Below is a small trained network, with its code and all its weights. Each question gives an input and a class and asks what happens when units are switched off, that is, made to give their printed mean instead of their output.

import numpy as np


def w(rows, s, z=0):
    codes = np.array(rows[::2]) - 128.0
    scale = np.full(codes.shape[1], s)
    scale[-1] = z or s
    return codes * scale


def norm(h):
    return h / np.sqrt((h * h).mean(-1, keepdims=True) + 1e-5)


def f(y):
    return np.maximum(y, 0)


def log_softmax(a):
    a = a - a.max(-1, keepdims=True)
    return a - np.log(np.exp(a).sum(-1, keepdims=True))


def net(x, mask):
    res = np.array(x, float).reshape(1, 3) / 4 @ E
    u = 0
    for l in range(3):
        y = f(norm(res) @ A[l][:, :-1].T + A[l][:, -1])
        res = res + np.where(mask[u : u + 3], y, B[l][:, -1]) @ B[l][:, :-1]
        u += 3
    return log_softmax(norm(res)[-1] @ U[:, :-1].T + U[:, -1])


A, B = {}, {}
E = w([
[241,162,216,214,105],'x0',
[141,46,187,115,211],'x1',
[248,103,2,127,200],'x2',
],0.0045)
A[0] = w([
[101,140,133,171,244,217],'0.n1',
[205,168,130,103,56,114],'0.n2',
[122,201,22,186,2,3],'0.n3',
],0.0068,0.0017)
B[0] = w([
[146,253,109,197,123,220],'0.n1',
[140,104,86,178,42,211],'0.n2',
[73,187,73,192,194,255],'0.n3',
],0.0064,0.0034)
A[1] = w([
[103,129,63,64,118,255],'1.n1',
[154,132,198,91,254,65],'1.n2',
[157,180,49,103,122,127],'1.n3',
],0.0088,0.00048)
B[1] = w([
[181,4,101,254,40,220],'1.n1',
[59,214,27,197,99,230],'1.n2',
[108,141,241,76,199,253],'1.n3',
],0.0082,0.004)
A[2] = w([
[253,146,143,191,32,255],'2.n1',
[95,151,154,139,32,131],'2.n2',
[254,124,51,131,223,154],'2.n3',
],0.0083,0.0025)
B[2] = w([
[67,27,81,127,135,253],'2.n1',
[248,142,124,1,212,211],'2.n2',
[121,169,206,47,84,225],'2.n3',
],0.0072,0.0064)
U = w([
[180,161,189,9,126,254],'0',
[132,216,81,214,140,67],'1',
[171,20,105,164,93,24],'2',
],0.013,0.00049)

Each question gives the input, the list of numbers given to net, and the class t.
The units are the neurons (one row each of A and B). Each row of codes is followed by its name. A weight is (code - 128) times the scale printed after its matrix; where a second scale follows, it is the last column's (A, B and U).
mask holds one flag per neuron, layer by layer. A switched-off neuron (its flag False) gives its mean, the last column of its row in B, instead of its output. The means were averaged over made-up inputs and are rounded, as every weight is.
A unit's drop is (log p(t) with every unit on - log p(t) with that unit switched off) / (log p(t) with every unit on - log p(t) with every unit switched off).
The circuit of an input: a set's keep is (log p(t) with only the set's units on - log p(t) with every unit switched off) / (log p(t) with every unit on - log p(t) with every unit switched off). Starting from all 9 units, units are removed one at a time, each time the one whose removal leaves the highest keep (on an exact tie, the one counted first), for as long as the keep stays at least 0.8.
units of the circuit, in order: the units of the circuit, biggest drop first
most important unit: the unit with the biggest drop
k most important neurons: the k neurons with the biggest drops, biggest first
drop of u: that unit's drop, to one decimal
input [-1,7,6], class 1: units of the circuit, in order => [1.n2]
input [6,0,-5], class 2: 2 most important neurons => [2.n1, 1.n3]
input [8,-5,-4], class 2: 2 most important neurons => [2.n1, 1.n2]
input [8,-7,-7], class 2: 3 most important neurons => [1.n3, 0.n2, 2.n1]
input [2,0,2], class 0: 4 most important neurons => [1.n1, 2.n3, 1.n2, 1.n3]
input [-3,-7,8], class 0: 3 most important neurons => [2.n3, 1.n3, 1.n2]
input [-3,5,4], class 1: 2 most important neurons => [1.n2, 0.n2]
input [5,3,8], class 0: 2 most important neurons => [2.n3, 1.n1]
input [4,5,4], class 1: 4 most important neurons => [1.n2, 2.n2, 0.n2, 1.n1]
input [5,-3,1], class 2: 3 most important neurons => [2.n1, 0.n2, 1.n2]
input [0,-6,7], class 0: 3 most important neurons => [2.n3, 1.n3, 1.n2]
input [-8,4,-5], class 2: 2 most important neurons => [1.n1, 2.n3]
input [-5,0,-4], class 2: 3 most important neurons => [1.n1, 1.n3, 2.n3]
input [-2,-4,5], class 0: most important unit => 1.n3
input [0,5,1], class 1: drop of 0.n3 => 0.0
input [8,-7,-8], class 0: drop of 1.n1 => 3.1
input [5,8,-1], class 1: drop of 1.n2 => 0.9
